Each row is followed by its group and then its class within the group.
[ -6  -2  12  10   5   8   3  -1  -2   7   3  12   1  15   0  21  -2 -15
  -4  -7   3   4  -4  18  -6   0   0   2 -11  -3  -1  -3 -44   1 -11   5
  -1  -9   6  11  18  -2 -15   7   5 -15   9 -16   4   1] | K.cg
[  2   0  16  -4   3  -3  -3   6   4   3  -4  -2  -2  14   0  11  -2  -5
 -10 -11  -7   3 -16  15  -1  -5  -1   2 -11  -4   5   6 -35  32  -7   6
  -5  -8  -1 -12  22  -5   5   2  10 -15  -3 -19  14  -1] | K.cg
[ -1   1 -14  -1  -7  -4   6   1   0  -2  -8  -5  11   0  -3 -13  -3  -7
  -2   0   5   0   1  -2   0  -8   4  -3   1   4  10  -1  -9   1   2  -9
   1   1  -4  -3  -8  -8 -22  -4  12  -6  -7 -10  13  -7] | V.zn
[  2   3  -3   5   1  -1   1  -9  -1 -11  -5  -1   7   6   3  -6  -4  -8
   3   3   1  -2   0  -2   6 -23  -5   3  -9   0   3  -4  -4   4 -18   0
   2  -7  -4  -1   5   2 -17  -1   7   6  -1 -15   1 -11] | V.mp
[ -2  -1   7   7   5   5   0   2   5  -1   0  -4  -2  12  -1  14   8  -6
  -1 -12 -11   8   1  16 -13   4   2   5  -5 -12   0   5 -18  -9  -1   8
   4   2  -2   0   3  -7   6   2  -4   3   4  -1   0   7] | K.cg
[ -1   1  14   7   3   1   0   1   2   2  -1   5  -2  19   3   0  -1  -8
 -14 -14   4  -4   5  -9   1  10   0  -1  -7   3   2  -5 -13  -1  -4  -2
  -5  -9   5   3  35  -2  -4   3   6   5  -5 -27  12   2] | X.bq
[  4   6 -12   3  -6  -1   8 -12  -3  -7  -1  -1   2   5  -1   1 -13  -6
  -1   0   5  -2   7   9   6  -6  -3  -5   0   8  -6  -7 -27 -13   0  -5
   8  -6  -2   1  -2   2 -38   7  15   2  -7 -25  -2 -17] | V.zn
[  0   4   0   6   3  -1   4  -3   2  -6   1   2   5   9   0  -4  -4 -12
   0  -2   3  -2   4  -7   3 -15   2  -7  -2  27   2  -1 -23   4  -9  -2
  -1  -2  -1   2   3  -3 -27  -1  15   4  -6 -18  -1 -11] | V.zn
[  4  -3   0   2   3  -4   3   3   1  -7   0   2  -1  -4  -4  -9   0  -5
  -1  -5   4  -5   1  -2   0 -23  -3  -5   3   0  -5 -25 -18   6  -5  -1
  -2   5   1   2   0  -5 -30   6   7  -5  -5  -5  -2  -7] | V.zn
[  3   6 -19   7  -8  -7 -13 -17   9  -9   0  -3   4 -25  -4   1 -38  12
 -13   3  -3   2   0  14   5  -2   2  -7  -4   1   7   1  -7 -13 -19  -9
  10  -3   0   1  23  -4  -5   4   9  11 -32 -38  -8  -3] | X.bm
[ -1  -5  13   4   5   1  -7   2   3   3  -1  -2   7  15  -1   5   2   6
   0  -7  -2   3  -2  10  -9   8  -1   2  -3  -9  -1   2 -24  -1   3   9
  -6 -21   6  -2  11   2   6  -3   8  -6   0 -10   9   1] | K.cg
[  2   2   4   3   9   5   0   1   2  -4   3   7   8  16   1   0   7 -10
  -3  -4  -3   1   5   3   1   0   2   3 -17  -3  -8  -1 -13   2 -10   0
  -8  -6   2  -3  25   1  -5   4  11   3   0 -15   6   0] | X.bq
[  4   2   2   1  -2   0   9  -3  -9  -1  -3   8   1   0  -3  -9  10  -9
   3  -3  12  -4   0   2   7 -10   9   2 -10   7   1  -8  -8   8 -17  -2
  -3  -1   4   1   7  -1 -15  -1   8   2  -1 -16  -4  -8] | V.zn
[ -3  -6   6   0   9  -4   2   3  -1   3  -2   1   1  15   0  13   9  -8
  -3   1   5  -1  -4  14 -10  10  -3   7  -5  -4  -6   3 -27  -2   1  10
  -4  -2   0   0   2   1  -2   2   1  -9 -12   4   1   3] | K.cg
[ -2   2  -3   0   2  -1 -10 -11   7   2   0   2   2 -11   0  -2 -10  -9
   4  -3  -5   5   4  -8   1   7   1   4  -4  -8   7   0   2   3  -6  -3
  -1  -1   9   7  11   2   0  -1   1  10   3 -19   6   2] | X.bm
[ -6   1  -5   0  -9  -8  -6  -4   0  -4  -1  -1   4  15   2 -10  -3  -2
  -1  -2  -6  -5   9  -3  -2   7 -12  -1   2   0   3   1  -5  -6  -3  -7
  -4   4   0   1  14  -2 -22   1  10  15 -15 -21  20  -9] | V.mp
[ 12   2   4   2   7   0  -7   1  17   3  -1   4   2  -3   7  -6 -10   2
   5   2  -2   2   8  -6   8   6  -1  -8 -14  -6   7  -1   1  -2  -9  -2
  -3  10  11   0  23   2   1   6  -2  12  -1 -21   8   2] | X.bm
[ -6  -7  14   5 -14  -4  -5   1   1   0 -10  -1   1  11   2   8   4 -16
   0 -12  -5   5  -8   8  -9   0  -2   4  -7 -10   4   1 -39   3   6   4
  -8  -1   3  -3  13 -13 -10   2  11 -10   2 -14   0   4] | K.lm
[  2  -3   6   6 -10   0   4   1  -4  -7  -1  -3   4  15  -6 -10   2  -9
  -5   4   7   1   0  11  -2  -1  -2   6  -2  -1  -1   3  -5   3 -11   5
  -1  -2  -5   0   8  -2 -11   0  13   0  -9  -1   1  -2] | V.mp
[  3   1  13   0   2   1   0   0   2  -2  -9  -5  -5  14   1   4   5 -14
  -4 -12  -2   7  -5   6  -5  -5   0  -2 -13 -13  -5  -5 -28  11 -14   3
  14  -3  -4  -1  -9  -7   0   1   6  -9  -1  -2 -11  -6] | K.cg
[  4   0 -10   1  -2  12  -2  -7   1  -4  -1   0   4   7  -4   1  -7  -9
   4  -8   2  -1   4   1  -2  -8   1  -5  -6  -1  -3  -2 -13  -4  -9  -1
  -4  -2   1  -6  13   0 -23   3   9   2  -7 -14   4 -11] | V.zn
[ -4   3   3  20  -6   1  -7   0   6  -5   1   2   2   7   5   9  -2   4
   9  -7  -6  -4  23  -8   6  10  -5  -2   0   0   3  -8   8 -12   4  -8
  -1   3   3  -2  10   1  -6   8  -6  10  -2 -13   8   0] | X.bm
[  3   5   7  -2  -5  -4  14  -8   3  -5  -3  -1   5  -1  -5  -5 -21  -4
   2  -6   0   2   5  -2   4  -4  -2 -15   2  -2   2   4 -11   1   6  -1
  -3  -6   2  -5   5 -16  -3   3  12   1 -11 -21   0   0] | V.zn
[  1  -3   7  -1   3   3   3   0  13   2   3   0   5  24   0  16  18 -11
   7  -5  -8  13   8  16 -14   9   0   3  -2  -2  -3   6  -7  -9  -4   6
  -2  -2   5  -5  -1   3   6   4  -4  -8   3   9   7  12] | K.cg
[ -1   2   5   0   1  -2   3  -2   8   3  -4  11   5  -2  -7   0  -9 -11
  -6 -12   7   1  -6   7   4  -6  -1   1 -18  -8   0  -8 -34   3 -20   1
   1  -9   5   1  20  -1   0   0   7  -3   1 -27   5   3] | X.bq
[  1   2   7   0  -3  -1  -1  -3  -5  -3   0  -3  -1   5  -3  -3 -11 -12
  -5  -4   2  -4   2   1   3  -7   1  -4   2  -2  -5  -4 -23   5 -10   5
  -5   5  -3   1  -1  -4 -19   5  11   3  -7 -10  -3   0] | V.zn
[ 13   0  14  -2  -1   5  -2  -5  -7   4   2   5   3   2   0  -1  -6 -17
  14 -13   6  -2  -1 -19   1  -1   1  -2 -17  -7   3  -7 -13   5 -16  -2
   0  -3   6  -1  18  -5 -16   4   6  12   5  -9  -5  -3] | X.bq
[  0   4   5   1  10   1  -1  -2   2  -5   0  -5   6  11  -5  22   3 -14
  -2 -11  -3   9  -3  21 -13   2  -1   2  -8 -10  -2   4 -41  -6   1  12
   2  -5   0  10  15   1  -2   6   5  -8   1 -17   3   3] | K.lm
[  0   2  17   1   4   2  -9   6   7   3   9  -2   0  17   0   7   6 -15
  -3 -10  -1   3   6   4  -5   1  -1   2 -11  -8  -5   2 -42  -3   4  -5
  -6  -8   8  -5  24   2   8   2  -5  -6   3 -25  10   5] | K.lm
[  1   4   2   1   2   0   0   2  -3   1  -1   3   9   3   0  -5  -2 -11
  -1  -4   8  -2   9 -10   9  -9  -9   0  -1  -1   2  -3 -27   2   5 -28
  -7  -2   7  -2   5  -3 -26   2  11   6  -1 -21   2  -6] | V.zn
[  5   5   3  -7  -1  -2  -3   0   5   0  -8  -4   3   7   1   2   0  -5
   0  -9   1   1   5   6   0   6   1  -4 -10 -16  10   0 -18  -2   0  -1
  -2  -8   7  -1   6  -3 -10   0   3   1   2 -17   8   3] | X.bq

Each row is followed by its group and then its class within the group.
[ -6  -1 -10   7  -1  -4   5   8  -3  -1   7 -15   5   8 -10  -3  -8  -5
   9  -1  -5  -7  -6  -5  -2   6   5   7   0  -4  -2  -2  -5  13   0   6
   2  -8   1   0   2  -4 -11  -4  13  -4  -7   6  -4  11] | <42>.rd
[-13  -1  -7   4   6  -2   3  15  -3   7   7 -21   4   6  -4  -8  -9  -1
  10  -1  -6  -2  -2  -2  -2  10   6   8   5  -6  -1  -8  -5  12   3   7
   2  -3  -4  -5   3  -1   1  -2  16  -4  -8   4  -3   6] | <42>.cf
[ -1  -2  -1  16  -8   3  -4   7  -7  -9   9  -1   2   6 -11   4  -3  -4
   5  -1   5  12   0 -16  -4   5  -7  16   1  -2   2  -2  -8   6   4  -2
   4   9  -5   3  -2   2 -32  -8  -1  -2   1   7  -7  -9] | <41>.Mn
[  3  -2   3  16 -18   0   1   2  -5 -14   9   2   2   5 -13   3  -4  -3
  10   0  10   5  -1  -9  -3  -2  -3  19  -7   4  -1  -3 -11   9  -5   1
   2  12  -5   6  -7  -5 -37  -7  -7  -6   1   4  -3  -2] | <41>.Mn
[  2  -2  -7   9  -4  -2   3   1 -11  -9   3  -7   6   3  -9  -2  -6   3
   6   3  -3   4  -5   4  -9  -3  -5  14  -1  -4  -2  -4  -5   7   1   0
   3  -7   3  10  -1  -3 -25   2  -1  -8   2   6  -3   3] | <46>.jr
[-11  -4  -7   0   7  -3   5  14  -8   4   5 -21   5   4  -1  -7 -12  -1
  11   1  -9  -5  -3   0  -4   6   5   5   2  -9  -4  -7  -6  13   4   6
   2 -12  -1  -2   2  -1   0  -3  15  -4  -9   3  -4  11] | <42>.rd
[  1  -3  -7   9   0   0  -2   4  -7 -10   2  -2   4  -1  -7   2  -1   3
  -1   3  -2  13  -2  -4  -9   3 -11   9   3  -6   3   1  -2   0   3  -5
   5   0   1  12   2   0 -17   1   0  -2   0   5  -7  -8] | <46>.mz
[ -3  -5  -8  11   4   0   0   4 -13 -15   2   1   3   3  -7   5  -4   0
  -4  -4  -1  17  -3 -15  -5   7 -20   0   6  -9   6   3   4   0   4  -4
   4 -11   5   3   4  -2 -28  -4   3   4   7  10 -12  -8] | <46>.mz
[  4  -1   0  14 -17   0  -1   4  -4  -7   8  -4   4   5 -13   1  -2  -2
  13   5   5   3   0  -2  -8  -3   0  26  -6   3  -3  -8 -14   8  -3   1
   6  19  -9  11  -6   2 -32  -2  -6 -14  -3  -1   4  -3] | <41>.qt
[-12  -1 -12   9   7  -1   5  14  -4   6   5 -23   3   8  -6  -8  -8  -4
   8   0  -8   1  -6  -3   2  11   2   3   4  -8   2  -4  -2  18   4   6
   1 -16  -1  -5   5  -2  -7  -4  25   0  -8  11  -5   5] | <42>.rd
[ -1  -1  -5   4   3   2   0   2  -9 -16   3  -4   6   3  -7   2  -3   3
   4   0  -1   3  -1 -15 -16   8  -9  12   5  -7   1  -2  -4  -4   3   0
   7   0   4   5   3   4 -14   1  -1  -4   3   3  -9   1] | <46>.mz
[ -8  -2  -5   2  -1  -3   3  10  -3   4   6 -19   3   5  -4  -6  -9   4
   9   1  -1  -3   0   6  -7   7   7  11   1  -4  -3  -9  -7  10  -1   3
   0   1  -4  -4   1  -3   1   3   9  -8  -5   3   0  11] | <42>.cf
[ -4  -2   1  11  -6   2  -1   5 -10 -10   7   2   1   2  -7   7  -3  -2
   4  -5   9   9   1 -18  -3   8  -5   9   1  -1   3  -4  -6   4  -2   0
   2   7  -7  -3   0  -5 -27  -9  -1  -1   1   5  -7  -5] | <41>.qt
[ -1  -2  -9   9  -1  -1   0   6 -11 -19   3  -9   4   4 -12   3  -6   5
   2   2  -1  10  -4  -7 -18   5 -11  13   5  -9   2  -1  -4   2   1  -3
   6  -6   4  13   3  -3 -24   1   3  -7   5   7  -8   1] | <46>.mz
[  1  -2  -8   8   5   1   0   5  -8 -15   2  -5   6   3  -8   1  -2   2
   2   3  -5  11  -3  -8 -13   5 -12   8   6  -8   2   2   0   0   3  -3
   6  -6   5  12   4   4 -18   3   3  -3   1   5 -10  -7] | <46>.mz
[ -6   0  -7   7  -3  -4   4   9   2   2   7 -21   3   7 -11  -7  -6   0
  11   4  -3  -3  -2   5  -6   7  11  17   0  -1  -4  -7  -9  13   1   5
   3   4  -4   3  -2   0  -3   4  13  -9  -9   2   2   9] | <42>.cf
[  1  -4 -14   8  -5  -5   4  -2  -4 -15   5  -2   8   4 -15   1  -2   1
  -2  -1  -3  10  -5  -4  -8   0  -9   9   4  -4   4   4   0   1   5  -2
   2  -3   5  12   0  -6 -27   2  -1   1   4  12  -9   1] | <46>.jr
[ -7   0 -14  10  -4  -8  11   7   1   0  11 -19   4   9 -13  -7  -8  -6
   9  -2  -7  -3  -8  -6   5   7   5   8   7  -2   1   1  -4  20   4   6
  -1 -11   1  -5   0  -4 -22  -3  18  -3  -7  15  -7  12] | <42>.rd
[  2   0   5   9 -14   0  -1   3  -7 -15   6   0   0   1  -6   5  -7   3
  10   1  13   3   3  -1 -15  -1  -1  19  -4   1  -5  -7 -12   3  -6  -3
   3  14  -7   7  -4  -2 -25  -2  -8 -14   3  -1   1   1] | <41>.Mn
[ -3  -5  -3   8   6  -2  -1   7 -10 -10  -2  -1   2   0  -4   2  -2   3
  -3   2  -1  17   0  -5 -11   4 -13   4   7  -8   4   1   2  -1   3  -6
   4  -5   2  10   3   1 -15   2   2   0   4   6  -8  -8] | <46>.mz
